Below are the code and all the weights of a small trained network. Each question names an input and a class and asks about switching units off, where a switched-off unit gives its printed mean instead of its output.

import numpy as np


def w(rows, s, z=0):
    codes = np.array(rows[::2]) - 128.0
    scale = np.full(codes.shape[1], s)
    scale[-1] = z or s
    return codes * scale


def f(y):
    return y / 2 * (1 + np.tanh(0.7978845608 * (y + 0.044715 * y**3)))


def log_softmax(a):
    a = a - a.max(-1, keepdims=True)
    return a - np.log(np.exp(a).sum(-1, keepdims=True))


def net(x, mask):
    res = np.array(x, float).reshape(1, 5) / 4 @ E
    y = f(res @ A[0][:, :-1].T + A[0][:, -1])
    res = res + np.where(mask, y, B[0][:, -1]) @ B[0][:, :-1]
    return log_softmax(res[-1] @ U[:, :-1].T + U[:, -1])


A, B = {}, {}
E = w([
[117,131,141],'x0',
[144,20,17],'x1',
[40,66,160],'x2',
[23,176,2],'x3',
[72,58,114],'x4',
],0.0059)
A[0] = w([
[105,122,123,179],'N0',
[196,68,194,95],'N1',
[168,84,183,68],'N2',
[105,202,193,101],'N3',
[86,96,81,224],'N4',
[66,195,183,93],'N5',
[180,152,95,176],'N6',
[63,190,83,74],'N7',
[84,43,98,252],'N8',
[156,110,158,58],'N9',
[199,126,73,163],'N10',
[114,176,184,192],'N11',
[188,135,185,104],'N12',
[96,118,178,211],'N13',
[104,196,136,202],'N14',
[168,119,154,86],'N15',
[164,94,169,85],'N16',
[101,141,88,56],'N17',
[131,166,147,145],'N18',
[81,39,145,172],'N19',
[207,65,168,123],'N20',
[104,43,75,160],'N21',
[70,153,90,72],'N22',
[168,117,168,71],'N23',
[146,149,53,99],'N24',
[18,84,160,202],'N25',
[146,131,116,122],'N26',
[75,175,73,66],'N27',
[142,113,118,229],'N28',
[189,60,169,117],'N29',
[156,105,1,205],'N30',
[34,119,167,249],'N31',
],0.01,0.0038)
B[0] = w([
[140,178,149,151],'N0',
[61,164,50,190],'N1',
[38,137,40,156],'N2',
[144,37,28,175],'N3',
[160,168,143,211],'N4',
[159,23,105,163],'N5',
[114,177,217,165],'N6',
[99,118,40,169],'N7',
[183,177,106,239],'N8',
[47,132,31,127],'N9',
[166,100,179,176],'N10',
[203,104,99,182],'N11',
[119,213,66,174],'N12',
[198,132,64,172],'N13',
[182,85,151,176],'N14',
[95,156,65,136],'N15',
[40,166,2,146],'N16',
[93,124,92,135],'N17',
[153,88,123,145],'N18',
[151,165,112,195],'N19',
[108,191,96,188],'N20',
[156,112,160,215],'N21',
[66,144,21,153],'N22',
[61,99,62,141],'N23',
[76,142,141,162],'N24',
[187,182,175,212],'N25',
[90,138,184,129],'N26',
[92,164,60,164],'N27',
[198,176,173,171],'N28',
[117,178,90,178],'N29',
[163,123,137,253],'N30',
[198,187,132,209],'N31',
],0.005,0.0065)
U = w([
[8,153,54,133],'0',
[191,120,141,161],'1',
[214,38,106,147],'2',
[129,163,187,225],'3',
[156,151,181,125],'4',
[38,71,209,1],'5',
],0.012,0.0036)

Each question gives the input, the list of numbers given to net, and the class t.
The units are the neurons (one row each of A and B). Each row of codes is followed by its name. A weight is (code - 128) times the scale printed after its matrix; where a second scale follows, it is the last column's (A, B and U).
mask holds one flag per neuron, in row order. A switched-off neuron (its flag False) gives its mean, the last column of its row in B, instead of its output. The means were averaged over made-up inputs and are rounded, as every weight is.
A unit's drop is (log p(t) with every unit on - log p(t) with that unit switched off) / (log p(t) with every unit on - log p(t) with every unit switched off).
The circuit of an input: a set's keep is (log p(t) with only the set's units on - log p(t) with every unit switched off) / (log p(t) with every unit on - log p(t) with every unit switched off). Starting from the 12 units with the biggest drops (on a tie, the unit counted first), units are removed one at a time, each time the one whose removal leaves the highest keep (on an exact tie, the one counted first), for as long as the keep stays at least 0.8.
circuit, biggest first: the units of the circuit, biggest drop first
most important unit: the unit with the biggest drop
top k neurons: the k neurons with the biggest drops, biggest first
drop of u: that unit's drop, to one decimal
input [-3,-7,5,6,1], class 2: most important unit : N5
input [7,-8,-3,-3,-1], class 2: circuit, biggest first : [N3 N5 N11]
input [-5,-4,5,6,8], class 1: top 2 neurons : [N25 N31]
input [-3,-8,0,1,-3], class 2: top 2 neurons : [N3 N5]
input [1,-8,-7,5,-7], class 2: top 2 neurons : [N3 N5]
input [-4,-4,7,5,8], class 1: top 2 neurons : [N25 N31]
input [-6,-8,4,0,5], class 2: top 2 neurons : [N5 N3]
input [0,-8,-3,1,-7], class 2: top 2 neurons : [N3 N5]
input [-6,3,-1,6,8], class 1: drop of N24 : -0.1
input [5,1,-2,4,4], class 3: drop of N16 : 0.1
input [2,-8,5,6,-1], class 2: drop of N5 : 0.2
